What each symbol does to the units:
x419 τ x153
x419 ρ x334
x419 η x218
x419 ε x358
x419 α x268
x419 π x260
x973 τ x475
x973 ρ x687
x973 η x267
x973 ε x978
x973 α x352
x973 π x334
x983 τ x165
x983 ρ x206
x983 η x774
x983 ε x907
x983 α x455
x983 π x625
x699 τ x373
x699 ρ x740
x699 η x384
x699 ε x186
x699 α x976
x699 π x194
x854 τ x566
x854 ρ x785
x854 η x489
x854 ε x717
x854 α x54
x854 π x162
x483 τ x105
x483 ρ x788
x483 η x165
x483 ε x280
x483 α x150
x483 π x327
x978 τ x743
x978 ρ x267
x978 η x566
x978 ε x352
x978 α x677
x978 π x218
x257 τ x774
x257 ρ x194
x257 η x351
x257 ε x111
x257 α x135
x257 π x22
x508 τ x213
x508 ρ x280
x508 η x150
x508 ε x245
x508 α x773
x508 π x204
x45 τ x878
x45 ρ x743
x45 η x973
x45 ε x334
x45 α x218
x45 π x850
x733 τ x976
x733 ρ x878
x733 η x364
x733 ε x153
x733 α x850
x733 π x309
x490 τ x39
x490 ρ x519
x490 η x232
x490 ε x475
x490 α x743
x490 π x878
x281 τ x50
x281 ρ x984
x281 η x699
x281 ε x194
x281 α x351
x281 π x457
x213 τ x297
x213 ρ x113
x213 η x483
x213 ε x327
x213 α x508
x213 π x489
x153 τ x594
x153 ρ x364
x153 η x45
x153 ε x850
x153 α x419
x153 π x519
x104 τ x135
x104 ρ x309
x104 η x519
x104 ε x490
x104 α x475
x104 π x700
x944 τ x788
x944 ρ x98
x944 η x206
x944 ε x983
x944 α x907
x944 π x150
x777 τ x218
x777 ρ x677
x777 η x162
x777 ε x297
x777 α x228
x777 π x169
x135 τ x257
x135 ρ x231
x135 η x398
x135 ε x39
x135 α x104
x135 π x384
x111 τ x457
x111 ρ x351
x111 η x231
x111 ε x135
x111 α x39
x111 π x740
x687 τ x232
x687 ρ x358
x687 η x268
x687 ε x267
x687 α x566
x687 π x973
x327 τ x228
x327 ρ x483
x327 η x280
x327 ε x508
x327 α x245
x327 π x381
x434 τ x740
x434 ρ x39
x434 η x104
x434 ε x700
x434 α x878
x434 π x976
x976 τ x699
x976 ρ x434
x976 η x700
x976 ε x594
x976 α x733
x976 π x231
x364 τ x700
x364 ρ x475
x364 η x743
x364 ε x45
x364 α x334
x364 π x153
x228 τ x777
x228 ρ x105
x228 η x113
x228 ε x213
x228 α x327
x228 π x785
x186 τ x984
x186 ρ x384
x186 η x434
x186 ε x976
x186 α x594
x186 π x351
x351 τ x281
x351 ρ x186
x351 η x976
x351 ε x231
x351 α x398
x351 π x111
x384 τ x22
x384 ρ x135
x384 η x39
x384 ε x434
x384 α x700
x384 π x186
x260 τ x519
x260 ρ x419
x260 η x358
x260 ε x687
x260 α x267
x260 π x743
x268 τ x419
x268 ρ x727
x268 η x777
x268 ε x169
x268 α x803
x268 π x267
x594 τ x186
x594 ρ x700
x594 η x878
x594 ε x733
x594 α x153
x594 π x398
x206 τ x405
x206 ρ x50
x206 η x99
x206 ε x774
x206 α x457
x206 π x983
x878 τ x434
x878 ρ x490
x878 η x475
x878 ε x364
x878 α x45
x878 π x733
x150 τ x483
x150 ρ x944
x150 η x983
x150 ε x625
x150 α x734
x150 π x245
x405 τ x381
x405 ρ x245
x405 η x773
x405 ε x98
x405 α x206
x405 π x165
x700 τ x384
x700 ρ x104
x700 η x490
x700 ε x878
x700 α x364
x700 π x594
x334 τ x364
x334 ρ x973
x334 η x978
x334 ε x218
x334 α x727
x334 π x419
x381 τ x785
x381 ρ x327
x381 η x508
x381 ε x204
x381 α x405
x381 π x54
x194 τ x99
x194 ρ x699
x194 η x186
x194 ε x351
x194 α x231
x194 π x257
x907 τ x944
x907 ρ x774
x907 η x457
x907 ε x455
x907 α x22
x907 π x734
x398 τ x351
x398 ρ x594
x398 η x733
x398 ε x309
x398 α x519
x398 π x39
x774 τ x98
x774 ρ x99
x774 η x281
x774 ε x457
x774 α x257
x774 π x907
x280 τ x113
x280 ρ x165
x280 η x944
x280 ε x150
x280 α x625
x280 π x508
x475 τ x104
x475 ρ x232
x475 η x260
x475 ε x743
x475 α x973
x475 π x364
x740 τ x455
x740 ρ x111
x740 η x135
x740 ε x384
x740 α x434
x740 π x699
x105 τ x677
x105 ρ x717
x105 η x54
x105 ε x113
x105 α x483
x105 π x228
x734 τ x150
x734 ρ x907
x734 η x455
x734 ε x373
x734 α x984
x734 π x50
x785 τ x169
x785 ρ x228
x785 η x213
x785 ε x489
x785 α x381
x785 π x854
x245 τ x327
x245 ρ x150
x245 η x625
x245 ε x773
x245 α x50
x245 π x405
x457 τ x206
x457 ρ x281
x457 η x194
x457 ε x257
x457 α x111
x457 π x455
x232 τ x309
x232 ρ x850
x232 η x419
x232 ε x260
x232 α x687
x232 π x475
x54 τ x854
x54 ρ x381
x54 η x204
x54 ε x788
x54 α x165
x54 π x113
x803 τ x268
x803 ρ x297
x803 η x228
x803 ε x785
x803 α x489
x803 π x692
x677 τ x978
x677 ρ x692
x677 η x854
x677 ε x162
x677 α x105
x677 π x777
x113 τ x162
x113 ρ x54
x113 η x788
x113 ε x483
x113 α x280
x113 π x213
x489 τ x803
x489 ρ x213
x489 η x327
x489 ε x381
x489 α x204
x489 π x717
x218 τ x45
x218 ρ x978
x218 η x352
x218 ε x727
x218 α x777
x218 π x358
x231 τ x194
x231 ρ x976
x231 η x594
x231 ε x398
x231 α x309
x231 π x135
x39 τ x111
x39 ρ x398
x39 η x309
x39 ε x104
x39 α x490
x39 π x434
x267 τ x260
x267 ρ x268
x267 η x169
x267 ε x566
x267 α x692
x267 π x978
x625 τ x280
x625 ρ x983
x625 η x907
x625 ε x734
x625 α x373
x625 π x773
x204 τ x489
x204 ρ x508
x204 η x245
x204 ε x405
x204 α x98
x204 π x788
x717 τ x692
x717 ρ x489
x717 η x381
x717 ε x54
x717 α x788
x717 π x105
x455 τ x983
x455 ρ x457
x455 η x257
x455 ε x22
x455 α x740
x455 π x373
x169 τ x358
x169 ρ x777
x169 η x297
x169 ε x803
x169 α x785
x169 π x566
x297 τ x727
x297 ρ x162
x297 η x105
x297 ε x228
x297 α x213
x297 π x803
x309 τ x231
x309 ρ x733
x309 η x153
x309 ε x519
x309 α x232
x309 π x104
x358 τ x850
x358 ρ x218
x358 η x727
x358 ε x268
x358 α x169
x358 π x687
x984 τ x734
x984 ρ x22
x984 η x740
x984 ε x699
x984 α x186
x984 π x281
x850 τ x733
x850 ρ x45
x850 η x334
x850 ε x419
x850 α x358
x850 π x232
x743 τ x490
x743 ρ x260
x743 η x687
x743 ε x973
x743 α x978
x743 π x45
x373 τ x625
x373 ρ x455
x373 η x22
x373 ε x984
x373 α x699
x373 π x99
x692 τ x267
x692 ρ x803
x692 η x785
x692 ε x854
x692 α x717
x692 π x677
x99 τ x773
x99 ρ x373
x99 η x984
x99 ε x281
x99 α x194
x99 π x774
x773 τ x508
x773 ρ x625
x773 η x734
x773 ε x50
x773 α x99
x773 π x98
x22 τ x907
x22 ρ x257
x22 η x111
x22 ε x740
x22 α x384
x22 π x984
x519 τ x398
x519 ρ x153
x519 η x850
x519 ε x232
x519 α x260
x519 π x490
x727 τ x334
x727 ρ x352
x727 η x677
x727 ε x777
x727 α x297
x727 π x268
x162 τ x352
x162 ρ x854
x162 η x717
x162 ε x105
x162 α x113
x162 π x297
x788 τ x717
x788 ρ x204
x788 η x405
x788 ε x165
x788 α x944
x788 π x483
x165 τ x54
x165 ρ x405
x165 η x98
x165 ε x944
x165 α x983
x165 π x280
x50 τ x245
x50 ρ x734
x50 η x373
x50 ε x99
x50 α x281
x50 π x206
x98 τ x204
x98 ρ x773
x98 η x50
x98 ε x206
x98 α x774
x98 π x944
x352 τ x973
x352 ρ x566
x352 η x692
x352 ε x677
x352 α x162
x352 π x727
x566 τ x687
x566 ρ x169
x566 η x803
x566 ε x692
x566 α x854
x566 π x352

In the rows, zero is written as 138.

The rows follow the links: the fewer symbols apart two units are, the more alike their rows tend to be.

Each row is also shifted at random along 7 hidden directions that mean nothing.

Row, then unit:
  91   144   107   169   121   123   153   181   139   131   114   123   160   151   163   150   110   142   122   110   167   118   136   150   121   143   154   143   142
unit: x309
 163   150   164   125   161   120   121   193   193   149   132   138   112   153   128   118   191   161   164   149   161   146   226   164   124   107   146   137   134
unit: x113
 168   141   173   134   156   158   124    97   131   134   146   178   121   144   139   137    99   153   120   146   166   146   109   142   142   126   109   170   141
unit: x280
 161   146   134   149   146   138   166    96   150   126   142   151   202   191   152   176   141   181   108    95   156    90   100   135    71   141   156   142   152
unit: x740
 119    97   129   167   134   101   123   129   129   148   131   122    96   151   123   123   156   165   152    81    78   159   160   140   181   177   157   135   130
unit: x358
 108   124   134   154   134   116   116   173   136   148   118   128    78   126   135   117   138   150   138   145   127   173   164   154   191   151   139   150   130
unit: x727
 133   189   142   114   162   134   130   196   159   170   118   107   154   124   114   135   222   120   147   167   157   154   156   165   124   115   156   123   146
unit: x297
 143   112   111   113   118   135   162   108   137   136   162   112   169   117   126   155   183   107   167   165    70   122   159    88   129   160   163    99   132
unit: x434
 119   138   105   114   103   159   156   139   116   123   138   133   122    90   161   154   114   118   102   255   135   148   101   109   174   147   128   140   134
unit: x594
 145   125   167   136   156   143   121   122   138   148   159   143   151   131   112   117   136    93   198    83   123   139   178   127   125   129   130   129   133
unit: x508
  97   160   100   163    96   143   136   277   117   133   121    98   106    89   169    85    70    57   180   135   165   161   176   174   193   118   115   111   125
unit: x260
 183   173   157   142   148   156   125   171   130   141   142   145   102   154   142   102   132   161   130   125   157   167   106   195   173   118   106   131   141
unit: x228
 223    91   116   156   100   135   153   129   120   107   162   141   116   123   175   121    56   113   178   113    95   121   170   106   159   151   125   121   121
unit: x39
 181   143   127   145   134   133   136   150   120   147   141   118   110   146   133   116   164   155   140   114    94   163   113   165   181   154   137   113   137
unit: x978
 119   133   137   109   130   163   154    91   133   125   159   153   159   125   136   161   140   130   120   202   134   128   110   103   128   140   132   137   139
unit: x984
  93   145   104   137   110   132   152   191   146   128   129   115   107   142   155   132   163   173   107   193   134   153   138   160   176   146   145   121   135
unit: x519
 139    98   109   134   120   109   151   127   145   141   152   103   141   140   123   141   198   139   172   123    53   133   184   109   147   173   176    98   130
unit: x490
  78   136   163   128   142   162   119   140   130   139   168   146   100   143   109    94   153   139   157   133   120   178   137   164   189   134   107   118   132
unit: x788
  97   110   165   122   150   144   125    98   147   141   164   153   135   133   106   130   155   122   171   135   115   145   173   113   138   140   133   136   133
unit: x944
 112   144   116   135   106   155   163   177   152   105   156   139   115   165   169   122   127   185   111   180   150   137   133   164   161   130   122   113   132
unit: x384
  93   105   145   128   129   150   144    85   138   121   166   160   134   148   131   144   130   155   131   156   116   134   135   111   145   152   131   138   133
unit: x457
 165   144   165   117   151   162   131   102   135   134   135   177   150   103   150   161    82   106   124   200   190   128   126   105   111   115   115   183   141
unit: x773
 117   117   112   153   102   151   157   127   110   112   165   134   115   159   154   119   109   165   125   122    95   146    95   148   186   164   122   107   131
unit: x398
 237   155   149   123   144   159   165   112   160   116   167   160   171   181   160   149   140   179   127   134   152   103   121   145    89   117   130   123   144
unit: x455

The symbols that take the first to the second take the third to the fourth, perhaps in another order. What is the fourth?
Answer with the unit's name.
  99    88   162   124   137   137   127   112   161   130   176   152   114   141   113   116   154   133   188   134    98   144   215   110   149   142   134   123   123
to   91   148   144   113   128   165   144   161   156   122   153   151   137   124   145   132   127   122   138   208   174   137   159   133   134   111   119   136   134
as  109   130   129   138   130   128   152   162   171   124   127   144   166   133   160   161   116   127   142   163   182   101   195   113    89   121   154   153   136
to x384

  40   175   157   149   168   139   138   183   171   155   133   125   226   168   111   138   174    98   179    47   197   106   178   162    54   105   157   126   152
to  140   154   119   146   112   176   170   145   108   117   184   123   185   160   147   112   112   106   169    67   114   121    92   157   135   136   116    75   138
as  229    93   119   140   129   108   142   101   127   146   153   110   127   129   127   137   173   130   182   102    36   137   169   103   156   177   166   106   129
to x162

 187   172   111   116   115   145   174   210   187   110   143   129   134   168   181   140   169   196   106   219   173   117   162   167   120   107   142   109   138
to  107   162   109   146   123   142   157   148   119   138   136   114   134   175   140   136   183   196    88   133   113   155    60   180   172   161   145   109   146
as   81   130   166   139   154   130   113   165   167   145   136   149   106   146   118   115   152   148   158   133   159   157   198   154   148   123   133   150   133
to x734

 166   124   139   116   123   158   151   135   144   121   172   142   156   117   145   129   117    90   184   154   125   119   179   107   122   123   125   112   128
to  144   123   116   128   116   124   158   155   173   115   134   141   114   152   168   155   149   195   104   213   144   125   171   129   138   140   153   142   132
as  132   153   127   143   137   133   136   157   126   151   140   112   113   160   121   115   195   172   129   115    97   170   105   180   183   155   143   106   140
to x105

 113   154   104   128   123   141   164   142   126   143   135   106   189   122   138   164   169   109   131   159   124   122   110   120   119   149   161   115   145
to  235   167   107   146   132   120   161   194   150   142   108   110   188   118   175   163   124    97   152   135   168    96   165   130    81   119   166   135   144
as  153   135   152   129   139   168   149    79   121   124   164   165   168   142   141   149   103   128   132   135   141   121    94   118   118   136   119   142   142
to x22

 158   159   169   115   166   157   140    90   153   140   155   165   156   173   123   152   177   184   110   151   153   135    99   149   112   126   131   144   149
to  141    97   148   157   125   152   140    86   116   114   161   172   142   134   154   136    44   115   156   101   136   120   134   105   135   145   113   155   132
as   59   125   136   146   146   128   153    93   157   134   135   148   190   179   129   179   163   175   110   112   150   104   127   121    84   153   168   152   148
to x700

 121   124   153   106   149   151   153    70   159   132   184   147   160   183   105   147   223   190   134   143    88   132   128   127   121   150   149   104   140
to  181   142   161   124   154   142   146   129   175   130   157   155   165   166   138   143   157   155   156   126   155   110   176   135    86   114   141   132   140
as  174   195   152    95   163   156   137   174   157   163   150   113   153   142   107   122   244   136   150   169   133   159   133   176   133   111   140    96   146
to x854

  44   129   118   166   121   141   151   124   116   128   127   142   178   137   150   160    82   117   120   107   163   115   103   122   120   153   143   157   143
to  128   121   153   145   133   157   149   112   143   114   188   155   137   196   132   109   138   179   154    73   110   133   133   160   142   141   118   101   134
as  158    89   177   148   147   128   104   103   149   124   155   183    33   168   134   103   117   220   127   138   115   178   164   155   206   151   110   165   124
to x566

 176    86   118   164   123   119   142    66    97   135   145   133   130   139   139   148   112   144   142    82    59   136   104   104   166   191   151   137   135
to   59   178   103   167   117   155   153   185    91   143   141    96   159   163   133   108   149   131   127    60   119   159    48   200   178   154   130    88   148
as   99   149   119   158   142   116   134   157   122   162   103   109   164   118   129   155   149   105   138   108   140   138   127   135   130   154   165   149   146
to x978

 178   134   141   141   131   132   120   170   134   137   135   139    58   135   146   103   134   170   131   164   122   180   145   169   208   141   119   138   128
to   58   150   137   137   122   160   152   185   159   116   163   141   142   170   144   111   136   153   143   134   166   134   156   170   137   116   120   109   135
as  117   157   167   114   162   173   130    72   110   151   153   158   169   125   107   151   148   113   125   151   142   149    66   126   131   136   119   149   149
to x733

 127   149   142   150   125   174   155   134   121   115   172   152   166   166   151   116    88   128   150    81   150   123    99   159   130   126   106   111   140
to  186   156   107   140   128   129   161   155   137   138   125   116   166   138   157   161   151   140   124   146   136   118   121   136   118   143   159   128   144
as  117    81   139   167   126   123   140   108   144   119   151   156   153   143   148   141    71   114   180    72   129   105   197    97   111   149   142   150   128
to x850

 148   118   147   158   159   105   117   106   132   160   114   136   121   144   120   149   158   161   133    99   113   151   139   134   148   165   160   164   140
to   84   140   149   143   156   123   113   163   140   167   124   119   133   123   103   122   176   107   170   108   129   162   171   148   149   140   149   136   138
as  109   171   133   137   157   136   120   137    99   176    79   126   174    58   130   181   112    52   116   185   186   146    90   108   124   139   149   195   152
to x297

 144   134   164   104   151   149   117   138   146   150   152   143   118    97   113   122   158    95   175   187   130   160   182   119   152   122   126   136   131
to  146   154   169   126   157   143   126   154   173   136   152   156    90   188   129   111   188   221   117   151   151   163   147   191   159   121   123   132   138
as   21   124   109   149   127   116   141   135   126   152   118   109   141   137   117   156   183   148   115   140   106   151   121   130   160   177   171   135   141
to x364

